[  4  -5  -1   5  -6  33 -12 -16   6  16   3   7  -6   0   5  16  -2   6
 -14 -12 -17  -5 -22   4   6 -13   0  -2   0   4  -1  11 -23   7  -8 -11
   5  -1 -12   8 -21 -15   3] => F
[  1   5  -3  -4 -10  -2  -6 -12   1  24  -8   6   7   6  -4   4   7  -1
 -12  -6   0  -3  -6   6  10  -7  -2   8  -6  -9  -4   8   9   2  -7  -8
  -4 -17  10  15   8 -10   9] => F
[  8  26   8  -3   1   3  30 -17 -41 -47 -46 -47 -19  17 -30 -12 -18  23
  44   4  38 -11  12   5 -27  15 -13 -50 -10  13 -12  21  21 -18  -8 -22
  -3   7 -15   1  -8  10  10] => B
[-28  -6  17 -14   5 -44  10   0  -2   0 -15   7 -19  10   2 -29  17   5
  16  -8   7  21   5  10  22 -18   1 -11 -15  24 -30  -4   2  18 -23   7
  13  10 -31   4  21  15 -12] => X
[ -4 -19 -13  -5   3 -15  19  10  -9  32 -12  -6  20   1  10   5   7 -28
  26  -1  14  -8  -4 -18  16 -12   9  10  -1   7   3 -22  41   8  -8 -24
  -8   8 -13   1  16  27   8] => W
[-22 -21  -9  -9  12  -2 -33 -30  74  55  21  39 -12 -62  52   0  12 -11
 -42 -31 -42  36 -25 -18  51   4 -10 -17  29 -34  25 -15 -37 -15  10  22
  15 -43 -20   0  27 -39 -33] => B
[ 13   8 -10  -8  -8  13  -4   3  -2   1  -2   0   5  -2   3   2   0   3
  -1  -2  -2  -2  -1  12  -6  -2   0   8   0 -12  -4  -5   8  -6   0 -12
  -1 -17  14   4   0  -5   8] => H
[  6  12   6   1  -1   7  10   9  -3   0 -23   7  41  39   8   0   7 -21
  -2   3  11 -40   5  -7 -18 -10  -3  26   8 -24  -1  -8  22  20   2 -19
   8 -10   2   3 -12  17  -5] => H
[  8  -5  -6  13  -2  33  -4   3   0   0   2  -6  -1 -14   4   7  -2   0
   2  -7  -9  -7   7  -6   9  -2   5  18   5  -2   5   2  -9  -8  15  23
  10   3   7   0   5  -8  10] => K
[ 22  -9 -13  -8 -11  29  -6  -7  -5   8  10 -12   2 -17  -1   6  -2 -13
 -10  -4 -12  -6  -8 -13   2   6   9  25  14  -3  -3  -1 -10  -7  -3  -7
   7  -5  18  -3 -27  -3  17] => N
[ -25   27   17    2   13  -23  -67   33    5   22 -114   26  -17   46
  -35    2   -1  -41   35   11  -32  -14  -10   36  -71  -30   19   24
  -20   23   -3  -53    0   22   39  -19   34  -21   24   43   26    9
  -74] => N
[ -7 -10 -11   0  23 -41  25 -39 -97  11 -54 -44 -23   4 -26  -4  15   7
 -20  26  15 -39  -2   4  -4   6 -57  -4 -31   3   3 -10 -10   7  -2  45
  29 -44  59 -18  33  41   9] => N
[ 10  -8 -13 -28  17  20 -14  28  11 -13  34  -4   8   6   0   3  21 -13
 -24  26  -8 -31 -11   0  -7  -2  14   7  14   5 -16  -6  -4  -5  -3 -26
   1   5   7  -3  13  17   1] => W
[ 10   3  -2 -31  -9 -19  23  19   1 -11  14 -16   4  23   3 -11  -9 -23
  34 -13  -3  -8  19   8   0  -9   6  27  -3 -26  -7 -13  -6   4 -22 -28
   0  15   1  19  -9   8   5] => H
[-30 -41   1  37 -46   5  15 -40   0  17  30  17 -20  21  25   3  42   0
 -13 -58 -16 -21 -32 -12  44 -14 -19 -19 -69   3 -50  37  27 -22  35  25
  27  -2 -79 -17  30  21  16] => H
[-46 -16  16 -15   2  35  -8 -50  29  47 -83  14  18 -32  39 -32  10 -22
 -12 -24  27 -40  47 -11  20 -20  20   0 -16   8  29 -19  88 -10  28  23
  35   3  85   0 -15 -49   7] => K
[  8   5  -4   1  -6  -1  -4  -8 -11  20 -11   8  12  -1  -4   2  -1  -8
  -3  -4  -1  13  -4  -2   8  -6 -11  12   2  -8 -12   7  10 -11  -3  -4
  -5  -8   4   3  -1  -2  12] => B
[-29   4  45  16  47  31  13   1  15  77  21   6 -11 -30  13  -9   7 -20
 -23   3 -29   7  10 -25  45 -43   2  12 -17 -29  -6   2  -4  22 -18  24
  -2  22 -13  14 -29 -39  15] => M
[  6 -13 -12  19  -3  -6   2  -7   4 -35 -35 -12 -17  39 -11  21 -15   8
  14   5  10 -23  -8  -5 -20   3  -9  20   3   8  -2   2 -22  25  16 -31
  -9  12 -12  14  -3   1  20] => F
[ 21  52 -31 -37  81  13   9  44 -71 -70 -30 -21  18  57 -27  11  -6  58
  46 -17  32  10  13  47 -23 -29 -18 -28  -1 -39 -44 -18 -22  23 -20 -41
 -39 -28 -27   7  -9  13   7] => E
[ 12  -6 -24  22 -37   6 -34  24  -9   1 -14 -11  15  15 -16  -4  -4 -17
  20  -9   8 -43   5  -5 -18  -5 -11  28   9   3 -30 -14  11  15  -8 -31
  31  10  -5  11  17   3   0] => N
[ 55  -3  -3 -28   7 114 -49  16  13 -25 -25 -11  -7  30 -11  64  -9   1
 -34   2  19 -40   5  28 -71   8 -26 -15  -8  -3 -25   4 -21 -44  50  33
  57   5  65 -12  -3 -51  20] => M
[ -3  20  -5  35   3 -17  14 -11 -28  -6  -8 -30   4  36 -15   6   0  12
  12   2   4 -30  15  -7 -20  -7 -39 -24   7 -33   7  -6 -20  21  19 -28
  32  11 -28   4   4  -2  22] => X
[ 18  33   1  73  44  49 -21  15 -70 -18 -27  -7  23  68  19   1  11  22
  16 -18   7 -26   9 -48   6 -25 -47  64 -17 -41 -15  27 -49  29  90  22
   3  14 -81 -21 -28  55  28] => N
[  27  -20   28  -39   56   -4  -18   40   -2  -17    4   16   61  -17
  -36   18   -1    0  -25   62   47  -55  -12   30 -107  -33   -9  -33
   54    3  -54  -31   -9   71  -34  -28   48   23   13  -20  -29   12
    8] => M
[  7   2 -32 -20  15 -21 -13 -11  21 -83 -39  31 -22  -4  18   8   2  -6
  49 -35  -1   9  17  54  15 -30 -15 -34 -50   7   0  15 -96 -44   5 -24
  10 -20 -48  -2 -21   0 -17] => W
[ -3 -14  -6  18   8   0   3  20   0 -21   7   7 -16 -10 -11  17   3  25
  -7  21  -6 -19 -16   4 -22 -17   5 -12 -11   3 -13   7 -22  26   0  -2
  13 -11 -27  -6  -4  14   0] => N
[  6 -11  -8  18  -3   7 -28   7  -5  24  -3 -11   8  12  -7   0  14   2
 -12  10  -6 -32 -14  -2  11  -5   4  -4  -7   2  -1   1   1   0 -14  13
   4   5 -18  -1  26   3   4] => K
[ 21  15  48  27  63 -15   4  13 -46 -20  19  40   3  16  15 -22  14   6
  57  48 -19  24 -11 -35  19 -13 -18  18   3  -5 -31 -47  -8   6 -66  29
  14  28 -57 -15 -60   2   1] => M
[  14    0  -38   43   17  -16   46  -36   48 -108  -32   -4  -12  -78
   -5  -54  -19  -25   17  -32   -9  -33   34  -14  -17   16  -56   12
   33  -42   -7  -35  -18  -34   35  -46   53   57  -17    1    8   30
   41] => W
[ 15  -8  -1  10   6  22  -3   2  -2  10  18 -16  10  -1 -26  12   4   8
 -16  -3 -12 -11 -13   0 -24  -3  -1   6  12  -6 -13  -5  -9   5  -1  10
  17   5  12  -4  11  -8  13] => K
[  7   1  -3   9 -32   2 -21   5 -12  16  27   0 -16  31 -21  -8  -7  -1
   1 -14 -21 -12 -30   1   4   6  18  16  15 -47 -19  -4  -6  -7 -17   3
   2   1 -14  36  -1 -14   9] => F
[-15  31  14   5  15 -30 -15 -18 -24  20  12  42  39  43   0  43  45  52
  15   3   4  83 -29  50 -12 -46 -35   9  17  31 -24 -14 -39  61  -9 -48
   4 -15 -71  -6 -44  11  -1] => N
[-18  -5  -4   2  -2  27   1   6  23  -3 -29  10 -34   6   2   4  21 -15
 -17 -21  -3  -3 -17   4  22  26  44  13  14  -4  -9 -18 -19 -10   5  -9
  -5   5 -19  15 -13   0   9] => M
[ 12   6  -7  -7  -7   4  -1   5  -3   8   4   4   4  -4   2   3   3   2
  -6  -2  -1   3  -3  12  -1  -2  -7  11  -3 -11  -2  -3   4  -8   0  -3
   2 -14  11   0   6  -1   7] => H
[ -3   2   3  16   9   1  14 -25  36  11 -13   9  15  -2   7   6 -10  10
 -35  -9  -8  13  -8 -21 -12   1 -23  24  23  13   5  14  26  11  29 -24
  -9 -20  14  -6  19 -23   9] => F
[  1  -2  -8   0  -7   1   9  -7  -3  11  -5  -5  -5  -2   2   2  10  -3
  -3   1   5  -5  -9  -3  11   1   3   8  -1   3  -3   7  22  -1  -9 -11
 -11 -11  -4   4   9   1   8] => E
[-19  -9 -13  23  -6  35  -9 -12 -15  33  -8 -21 -10 -12   9  -1   2  -8
 -16 -11  -7 -46  -3  -8  18 -12   3  -9 -18 -11   5  16   5   9  -2 -14
   2   4   1   0 -10 -14  16] => M
[-11  -4  14  17 -27  -7   8  -6 -21  -2  -3  -8  -8  54 -30   9   2 -14
 -17 -39   4   1   1  17  -5  11   1  59   5  12 -23   5  -5   0   5 -16
  -6   9  24   9   2 -10  21] => F
[  4  -4 -11 -11  -4  -4  -7   8  -8  11  -2  -1   0   8   0   8   6   4
 -15   5   1   0  -5   9  10  -2  -2   4   2  -8  -6  -1   4   1   2  -9
  -7 -11  -5   0   1   3   7] => N
[ 21 -18  14 -65  52  -8 -30 -29 -14 -48   8  26 -50  -1  31   0  14 -13
   9  67 -42 -24 -39  -8 -13 -22 -11  15 -67  31 -49   6 -48  -2 -43  14
   1 -33  49   1 -54  21 -48] => X
[-21   8 -12  19  52  -9  20  15  29 -80  43  69   5  24   8 -40  60  25
  36 -13  32 -42  -2 -60  32 -25  22  46 -24  -7  -1  36 -59 -23 -22  60
  45  -6 -74 -25 -22  11  20] => B
[  6  -1   9   9   1  -6  31 -23 -34 -17 -16 -37  32  26  -7  17 -15 -16
   0  -5  13  -2  25  -3 -12   7 -23 -30  10  35  15  14  -3 -14  12 -20
  -1  10 -23 -20 -26   2  15] => W
[  9  -7   5   6 -44  39  23  -4   2 -33 -18 -12 -42  -5  20 -16 -26 -11
  35 -19  -4 -12   9  -7  -2  12  10  24  22  -4 -20  15 -26 -16  32  -6
  38  20   0   3 -13   1  13] => M
[  2   9   2  13   2  18  14   2   8  -3  12 -11  10  -5 -10  29  -2   9
 -18   1  -2   2   4  13  -5  -1  14  -7   5  16  15   6  -2  11 -25   8
   3 -10   9 -12   7   6 -14] => E
[-14 -20 -24 -26  25  50   9  18 -41 -24  29  38 -23  25  30  10  29  -9
 -24  14 -30 -12 -28  15  71 -38 -31  27 -15  11  17  28  -9 -12  31   6
 -12  15 -37 -23 -16  16   3] => N
[-15  14  -9  16   3 -28   2   3 -14  39  23  14  36 -13 -16   3 -13 -27
  36 -15  12  -2 -13 -19  13 -24 -10  20  34 -51  -7 -13  35  23   6 -17
  -9   2 -39  26  12  18   2] => B
[  1  -2  -6  12 -34 -18  -8  27 -55 -12  23   3  49 -12  26  40   0 -13
 -20  27 -11 -17  23  43 -67 -18 -31   2  -3 -19  34  17   2  12  29  -1
   8 -39   4  14 -14  18  -7] => W
[ -2 -23 -37   9  -7 -36 -48 -87  31  27 -10   0   9  40  -2  52 -39   6
  23 -71 -16  32 -24  -1  -5 -17 -12   0 -66 -40   8 -19   0  -4   1  37
   2   1  30  17 -27 -12 -11] => X
[-10  51  21  30  56 -19 -18 -22 -24  26  39 -20  20  64   1   9 -17  25
 -37  18 -45  -9  10   7 -42 -34 -74  39  -8 -90   9 -29 -12   9  -6  22
  17  28  24  35 -26   0   1] => W
[ -2  -5   3  10  10  41  -2 -10   3 -21  12 -11  -2 -12 -11  26   7   0
   6 -16  -3  -7 -13  32 -23 -33  -5  10  -6 -10   5   6   0  33   7  -5
   3   7   1  -4   4   8  -4] => E
[  3 -23 -36 -29  -7 -20  -2  20   0  51   5 -12 -11  27  19  -1 -11  -3
   4  14   4 -28  17 -46  29  22   7 -22 -53  -2  48   8  57 -27  16 -35
 -15 -14  62 -27  14 -33 -15] => N
[ -8  -3  -3  -4  22  16  19   1  26   2  -9 -11   3  -1  -1  12 -19 -13
   3 -20   1 -15   8 -17 -12 -10   6 -13  -6 -17  -2  -3 -10   1  14  -4
  13  -5   6   7  -2  -1 -17] => W
[ -6  -9 -19  48  -2   1  -7 -24 -38 -24 -16  -1  20  11 -10  -9  -7 -24
  -2 -26   9 -37   4 -17  58  12 -15  -7  11 -18   5  -2 -18  -9 -31  12
  -4  15 -41 -13 -24  11   6] => B
[  5  -9  -8  16  14 -28  -4  10  -6 -33  10  14 -10  17   7   4   1  14
   8   4   4   6 -11  -6  12   6 -16   0   6  -4  -6 -11 -17   7   8   8
   6  14 -41 -20  18  29  -3] => X
[-36  14   6  19   0 -38  24  -5  12  22  18 -13  -2  37 -13   2   3 -17
 -21 -22  -8   3  14  -5  12  18  -3  19   5 -11  20 -15 -12  -4  -3 -24
   3   5  17   6  11   2 -23] => W
[  4   2 -11   5  -5   8  -2  -8  -5  13  -5   3  -2  -8   1   4  11   5
  -2   3   2   6  -8   6  12  -6  -2   7  -1  -3   2   2  12   5  -5  -4
  -6 -11   0   3   8  -1   6] => E
[ -5 -11   7  24  -7  12   6  -4  16 -27 -26  22 -12  12   3 -13  -8  -1
  -9  -5  16  -4  -8  -7  -3   5 -26  28  17 -23 -31   6 -13  23  19   6
  15  32 -25  13 -23   5   5] => M
[ -1  -5 -10   1  -9   7  -1  12   1  14  -4   4   4   0   6   3   4   3
 -18   3   4 -10  -9   0  -4   0   1   6  -9   4 -12  18  11   4  -7  -6
  -1  -7  -2   0   4   0   6] => M
[ -4  12  36  -7  20 -19 -29  37 -40  -5  43 -11  28  43 -15 -11 -13 -41
  47 -23  14 -39  10  23  -5 -42 -12  13  10 -85 -39 -12 -15  43 -10 -32
 -26  -6 -42  24 -15 -13 -24] => H
[ -2  24 -13   9   5  29   7  27  -1  15   6  -4  -1  -5   0  -3   1   8
  13 -11  14 -14   6 -10   1  -3   5   5 -11  -9  21  23 -25   1 -12   1
  15   5 -14   2 -11   0  -9] => M
[ 17  -7  -6 -10  18   3 -11   1  -6   8 -19  19  10  11  14   2  -8  -7
   0  14 -17   0 -22 -11  11  -6   3  -2  -6   7 -23   3  -5   3 -10 -22
 -14 -14  -5 -18 -16   9 -13] => M
[  8  16 -28  37  20  20 -25 -19 -12 -29  65 -12 -12  18  -3 -29   1  73
 -31  42 -30 -14  -9 -22  41  -7 -58   0 -13 -34  14  26 -24  20  -3  42
  30  21  14 -36  27  18 -15] => N
[ 13  -3   4  20   3   8  -6 -23   7  -3  -2  -2  -8 -16  -8  16 -12  21
 -10  -9  15  19   4  -5  -7   1  -9   1 -16 -11 -18   6 -20  16   7  17
   9   0  25 -10 -16  -3  10] => X
[ -3  -1 -14   1 -13   8  -3   8 -12  19  -6   3  -1   4   4   5   7   0
 -11   2   6  -8  -6   3   4   3  -5   6  -8   0 -10  12   5   1   2  -9
   2  -7   4   3   2   0   6] => M
[ 20  15   4 -14   4  20 -16   4   1  -3  15  -8 -14   0 -14   6   3   3
  12  21  -7  12  -3   3   3  -2   3  16   4  -9 -10  -5  -5  -4  10   8
   8   0  15   4   4   0   1] => N
[ 17  13  -2 -13  14  -4   5 -12 -20   6  -6 -13  -9  -4 -13   2   0   7
  27   4  27   1   2 -19  24  10  11 -10  -3 -14 -13   2   0  -6   6  -7
 -20 -22   4   7   2  -5  25] => F
[ 24  12   2   9  -3  14   6  -8  17 -10 -17 -24 -15 -19 -24 -26  12  -2
 -15  -5   3 -11  18  -6   3  36  20   2   0 -17 -16   0 -21 -20  33 -15
  12  21  30 -12  17  24  16] => K
[ 39  30   3 -59  38  64   2  35 -43  23   5 -53 -34 -21  -7 -69 -18 -17
  44  24  -4 -63 -20 -23 -12 -22 -18   0  55 -24 -16 -12 -13 -15  -2 -39
  38  26   0   0  21   5  12] => H
[ -6  -2 -15  51  12  19 -16   3  46 -23 -37  10   3   0  20  24 -48   8
 -51 -54 -66  -9 -12  54 -27 -53 -14  10 -29 -75  16  10 -62  51 -17   0
  -7   4 -20  14  -7  38 -53] => X
[  3  13   6  25   3  -5 -15   6   7  -5  -4 -18  24  -1  -4  -8 -12 -24
 -16   8   1 -52  14  -6 -23   6  -5 -27   6 -28  40  27 -18   0  12  -4
  10  -1 -27  -7  -1  -1 -16] => M
[  2 -27  -1   6  23 -29  -5 -19  31 -11   9  25   8 -15 -17   0   7  -4
 -26 -10 -14   3 -25  -7  -4 -11  -3  -7  -7  11 -15  13 -35  16   3  -1
   0  -1 -33  -7  -3   6   5] => F
[ -5  18  -3  12 -10   3  37  -7 -32  -4  -9  -8   4   1 -29  16   7  -3
 -10  -5  12  -6   6 -16 -12  20   7   4  11  19 -35  14   2 -17  22 -13
  11 -18   4   3  -5  20  29] => B
[ 21 -26  -6 -12 -22   3   6  31  30 -31  -7  -4  11  11   4  14   2 -47
  31 -29  -8  -9  22  21  -3  -5  44  28   5   7  19  -9 -20   4 -20 -35
  -3  -5   9 -13  12 -10  -9] => E
[  7   9   4   6  -1  32 -10   0 -19  17  15   1  12   3   0  12   4 -13
 -12   7  -9   8   6 -10  18   4  -8  11   7   9   1  18 -27   1  17  15
  11  -7   8 -12 -14 -13  -1] => M
[-12  -5  25  15   4 -28  44 -24  -6  -5   5  -5   3  30  -3  -9   1   8
  -2 -33   4  17  23  -2  23   0  -1   1 -34 -14   5  22  -9  25   4 -26
 -14  15   8 -23 -18  13  -2] => F
[  4 -11  10  11  18  15  -4  -1  26   5   2   9  -8  -7   0  -3   3   7
  -7 -16  -3   4 -11 -14  -5  -5  10  17 -15  -7   7   5  -8  15   1   5
  -3  17  -6   0  -9  -1   4] => F
[ 41  -1   8   6  40 -33  -4   4  12  24  17  -7  17  12  11  -7 -34 -10
 -11   9 -46  -9 -16 -47  23  23  -9  -8   6 -36 -52 -31   6 -17 -20   5
 -12 -10  -4 -21  42  41 -42] => K
[  2   1  -3  -2  -7  -2  -7  -9   4  18  -6   8   3   1  -3   1   2  -3
  -6  -4  -1 -10 -10   0   1  -9  -8   6  -4  -4  -8   7  13   3  -2 -13
   0  -9   0  16   9 -10   6] => F
[ 49  39  -7  21  23 -18  23 -39  -5 -14  21 -41   9 -11 -28 -17 -16  23
  36  -2 -37  77  56 -13  35   2 -48  -6 -15 -68  -2  -5 -61  25  14 -13
   2 -14  58 -12  14 -22   5] => E
[ 13  13  14  -4 -25 -24  -7  27 -14  -9  12 -23  -8   6   9  -2 -23 -17
  12  19   4 -16  37  33   4  -4 -19  20  13 -30   1  -4   0  -5   8  -7
  -3   0  16  11  39  -1   3] => H
